Here is a tiny trained network, its code and every weight. The questions are about switching its units off for an input and a target symbol, where a switched-off unit gives its printed mean instead of its output.

import numpy as np


def w(rows, s, z=0):
    codes = np.array(rows[::2]) - 128.0
    scale = np.full(codes.shape[1], s)
    scale[-1] = z or s
    return codes * scale


def softmax(a):
    e = np.exp(a - a.max(-1, keepdims=True))
    return e / e.sum(-1, keepdims=True)


def log_softmax(a):
    a = a - a.max(-1, keepdims=True)
    return a - np.log(np.exp(a).sum(-1, keepdims=True))


def net(x, mask):
    ids = ['ΘΞΦΨαγδζηλμπσ'.index(c) for c in x.split()]
    T = len(ids)
    res = E[ids] + P[:T]
    u = 0
    for l in range(3):
        r = res
        for j in range(2):
            rows = slice(4 * j, 4 * j + 4)
            q, k, v = (r @ M[l][rows].T for M in (Q, K, V))
            z = softmax(np.where(np.tri(T) > 0, q @ k.T / 4**0.5, -1e9)) @ v
            o = O[l][rows]
            res = res + np.where(mask[u + j], z, o[:, -1]) @ o[:, :-1]
        u += 2
    return log_softmax(res[-1] @ U[:, :-1].T + U[:, -1])


Q, K, V, O = {}, {}, {}, {}
E = w([
[122,167,106,160,147,205,88],'Θ',
[67,79,60,141,54,129,92],'Ξ',
[226,109,167,192,46,151,130],'Φ',
[112,147,109,136,196,54,157],'Ψ',
[133,82,60,181,136,138,24],'α',
[32,105,168,48,63,88,74],'γ',
[142,26,3,74,79,17,110],'δ',
[71,85,227,113,103,234,91],'ζ',
[221,25,233,91,202,51,23],'η',
[203,225,31,216,32,201,223],'λ',
[138,114,172,122,48,45,227],'μ',
[120,180,194,129,100,132,223],'π',
[230,88,236,1,136,222,203],'σ',
],0.0045)
P = w([
[102,178,133,120,163,118,134],'0',
[203,11,173,147,2,155,99],'1',
[197,22,153,115,6,131,111],'2',
[207,26,136,103,39,113,100],'3',
[225,39,120,84,77,125,110],'4',
[213,31,106,57,76,111,114],'5',
[233,27,96,48,103,119,121],'6',
[237,37,97,34,105,97,122],'7',
[244,36,89,11,99,110,102],'8',
[243,33,101,21,80,107,96],'9',
],0.0038)
Q[0] = w([
[187,32,198,58,217,20,9],'0.h1',
[92,247,231,179,236,234,226],'0.h1',
[202,6,112,22,55,17,17],'0.h1',
[206,19,250,72,236,43,25],'0.h1',
[22,172,4,224,79,27,140],'0.h2',
[220,91,244,33,181,240,119],'0.h2',
[36,240,15,210,77,189,240],'0.h2',
[8,234,10,222,120,35,185],'0.h2',
],0.0044)
K[0] = w([
[146,22,137,40,221,35,18],'0.h1',
[115,208,226,149,160,234,152],'0.h1',
[175,44,35,59,220,24,46],'0.h1',
[177,12,200,27,215,4,18],'0.h1',
[39,61,17,244,75,37,34],'0.h2',
[238,187,247,20,172,223,223],'0.h2',
[74,183,18,235,13,152,144],'0.h2',
[37,89,29,244,16,68,53],'0.h2',
],0.0045)
V[0] = w([
[46,247,215,240,249,219,203],'0.h1',
[124,246,194,253,186,236,215],'0.h1',
[191,46,248,114,113,247,22],'0.h1',
[229,137,116,247,81,243,92],'0.h1',
[31,221,229,135,254,181,50],'0.h2',
[18,204,28,234,239,54,28],'0.h2',
[108,179,13,251,142,156,58],'0.h2',
[198,128,248,29,103,203,238],'0.h2',
],0.0042)
O[0] = w([
[10,247,207,246,175,215,176,2],'0.h1',
[57,245,186,244,83,236,199,38],'0.h1',
[229,33,243,171,88,226,11,185],'0.h1',
[222,167,85,244,10,250,75,147],'0.h1',
[10,206,234,165,248,175,57,50],'0.h2',
[1,216,68,215,184,50,70,29],'0.h2',
[35,225,16,254,47,122,58,83],'0.h2',
[230,116,235,38,136,227,200,170],'0.h2',
],0.0041,0.0048)
Q[1] = w([
[210,23,24,34,84,114,99],'1.h1',
[31,219,231,209,163,146,163],'1.h1',
[233,6,50,33,47,120,56],'1.h1',
[234,16,23,31,60,123,104],'1.h1',
[232,23,215,19,98,26,24],'1.h2',
[26,201,3,250,107,108,187],'1.h2',
[18,233,10,247,150,117,204],'1.h2',
[235,23,249,13,104,112,41],'1.h2',
],0.0043)
K[1] = w([
[142,177,16,196,187,77,183],'1.h1',
[115,71,232,47,68,189,80],'1.h1',
[184,174,32,169,170,73,189],'1.h1',
[164,180,18,203,178,79,182],'1.h1',
[192,60,74,29,239,34,138],'1.h2',
[15,180,137,243,19,153,113],'1.h2',
[14,180,151,245,12,180,92],'1.h2',
[225,71,108,1,248,64,154],'1.h2',
],0.0044)
V[1] = w([
[246,11,144,6,10,111,229],'1.h1',
[228,59,233,107,58,227,36],'1.h1',
[35,63,67,79,217,55,15],'1.h1',
[62,148,222,39,229,72,239],'1.h1',
[141,149,22,131,11,173,246],'1.h2',
[218,81,252,45,216,192,110],'1.h2',
[112,206,214,60,129,244,241],'1.h2',
[33,232,138,181,177,237,201],'1.h2',
],0.0043)
O[1] = w([
[183,119,6,222,223,107,250,173],'1.h1',
[150,42,128,247,247,200,93,146],'1.h1',
[29,34,105,19,162,71,60,120],'1.h1',
[107,248,232,80,231,4,225,105],'1.h1',
[209,240,1,31,9,113,159,130],'1.h2',
[169,18,185,110,210,219,195,199],'1.h2',
[155,216,192,12,88,243,227,94],'1.h2',
[101,235,194,99,66,170,114,4],'1.h2',
],0.004,0.016)
Q[2] = w([
[15,213,208,127,123,92,179],'2.h1',
[61,155,205,231,102,126,80],'2.h1',
[191,101,48,47,138,131,203],'2.h1',
[254,31,36,128,146,158,97],'2.h1',
[146,61,161,162,182,117,88],'2.h2',
[39,227,190,83,157,94,85],'2.h2',
[199,43,110,198,112,168,158],'2.h2',
[163,53,139,216,221,172,133],'2.h2',
],0.0039)
K[2] = w([
[197,117,40,193,50,177,127],'2.h1',
[221,71,79,150,82,158,132],'2.h1',
[24,178,179,124,168,110,123],'2.h1',
[42,137,209,74,206,84,127],'2.h1',
[70,195,65,83,100,117,79],'2.h2',
[139,58,165,241,135,92,86],'2.h2',
[76,215,114,2,113,151,169],'2.h2',
[33,216,74,26,172,77,126],'2.h2',
],0.0034)
V[2] = w([
[34,57,224,148,208,176,25],'2.h1',
[212,168,72,56,84,140,246],'2.h1',
[170,35,63,141,232,15,145],'2.h1',
[113,174,253,35,216,162,241],'2.h1',
[174,172,67,214,50,156,147],'2.h2',
[240,14,39,160,204,74,167],'2.h2',
[211,44,160,161,137,217,165],'2.h2',
[164,217,148,71,149,28,213],'2.h2',
],0.0042)
O[2] = w([
[1,109,128,160,170,194,53,156],'2.h1',
[247,147,142,87,177,101,210,168],'2.h1',
[99,24,212,207,77,114,230,142],'2.h1',
[30,225,151,76,238,125,183,231],'2.h1',
[217,165,117,163,51,159,136,166],'2.h2',
[30,80,122,87,24,143,243,163],'2.h2',
[90,202,86,68,86,221,174,254],'2.h2',
[188,164,224,132,172,8,231,135],'2.h2',
],0.004,0.0024)
U = w([
[14,103,142,165,130,198,152,135],'Θ',
[148,168,192,176,139,64,216,117],'Ξ',
[120,102,19,73,107,59,119,118],'Φ',
[214,170,200,211,66,126,109,143],'Ψ',
[97,112,197,132,29,52,208,73],'α',
[95,107,123,89,39,156,52,70],'γ',
[109,62,247,253,220,113,127,132],'δ',
[137,154,124,82,133,161,19,116],'ζ',
[95,169,78,151,191,202,86,145],'η',
[126,121,124,2,147,219,195,2],'λ',
[179,151,53,216,86,199,174,219],'μ',
[144,188,153,139,189,81,140,148],'π',
[69,149,185,10,101,61,105,223],'σ',
],0.0038,0.0032)

Each question gives the input, a string of symbols that net reads in full, and the target symbol t.
The units are the heads (4 rows each of Q, K, V and O). Each row of codes is followed by its name. A weight is (code - 128) times the scale printed after its matrix; where a second scale follows, it is the last column's (O and U).
mask holds one flag per head, layer by layer. A switched-off head (its flag False) gives its mean, the last column of its rows in O, instead of its output. The means were averaged over made-up inputs and are rounded, as every weight is.
A unit's drop is (log p(t) with every unit on - log p(t) with that unit switched off) / (log p(t) with every unit on - log p(t) with every unit switched off).
The circuit of an input: a set's keep is (log p(t) with only the set's units on - log p(t) with every unit switched off) / (log p(t) with every unit on - log p(t) with every unit switched off). Starting from all 6 units, units are removed one at a time, each time the one whose removal leaves the highest keep (on an exact tie, the one counted first), for as long as the keep stays at least 0.8.
circuit, biggest first: the units of the circuit, biggest drop first
most important unit: the unit with the biggest drop
which heads matter: for each layer, one digit per head in row order, 1 if its drop is at least 0.15 and else 0, layers parted by /
input Ψ η δ, target σ: which heads matter : 11 / 10 / 00
input α ζ γ ζ, target γ: which heads matter : 01 / 10 / 10
input δ Ξ Θ, target α: most important unit : 2.h1
input η λ α μ μ δ Φ δ ζ, target Θ: circuit, biggest first : [2.h1, 2.h2, 1.h1, 0.h2]
input Φ Ξ η γ σ π Ψ γ, target λ: which heads matter : 01 / 01 / 01
input η σ μ η Φ δ γ π η π, target δ: circuit, biggest first : [1.h1, 2.h1]
input δ Ξ η σ σ Ξ γ λ, target α: circuit, biggest first : [2.h1, 0.h1, 2.h2, 1.h1]
input Φ δ Φ Θ ζ Ψ, target μ: circuit, biggest first : [1.h1, 2.h2, 2.h1]
input Φ Ξ Φ ζ Θ Θ π, target μ: circuit, biggest first : [1.h1, 2.h2, 0.h1]
input σ Φ λ, target λ: circuit, biggest first : [1.h2, 0.h2, 2.h2]
input σ Θ η Φ δ η δ η σ, target λ: circuit, biggest first : [0.h2, 2.h2, 1.h2]
input η Φ Ξ, target Θ: which heads matter : 00 / 01 / 11
input Ψ Ψ Φ Φ Ξ γ, target σ: circuit, biggest first : [1.h1, 0.h1, 0.h2]
input ζ η ζ, target δ: circuit, biggest first : [1.h2, 1.h1, 0.h1]
input δ δ η, target α: circuit, biggest first : [2.h1, 2.h2, 0.h1]
input η δ ζ μ α Ξ, target Θ: most important unit : 2.h1
input Ψ γ ζ, target σ: circuit, biggest first : [1.h1, 0.h1, 0.h2]
input δ Ψ α σ ζ σ σ Φ, target λ: circuit, biggest first : [0.h2, 1.h2]
input α δ μ Φ, target γ: circuit, biggest first : [0.h2, 1.h1, 2.h1, 2.h2]
input γ π η α λ Θ Φ σ, target δ: most important unit : 1.h1
input Ψ η Θ η Θ, target δ: circuit, biggest first : [1.h2, 2.h2, 0.h1, 0.h2]
input Φ Φ λ δ σ Ψ, target μ: which heads matter : 00 / 10 / 01
input Θ η Θ, target δ: which heads matter : 11 / 01 / 01
input Ξ σ Φ, target λ: which heads matter : 01 / 11 / 00
input Ψ Ξ δ λ Ξ λ η α, target δ: which heads matter : 10 / 01 / 01
input η λ δ Ξ γ Φ Φ η, target δ: which heads matter : 11 / 11 / 10
input λ η σ Φ Ξ Θ Φ Θ, target Ψ: most important unit : 0.h1
input γ Φ Φ Ξ α δ ζ Θ λ Ψ, target δ: which heads matter : 11 / 10 / 11
input μ α η σ, target λ: which heads matter : 01 / 01 / 00
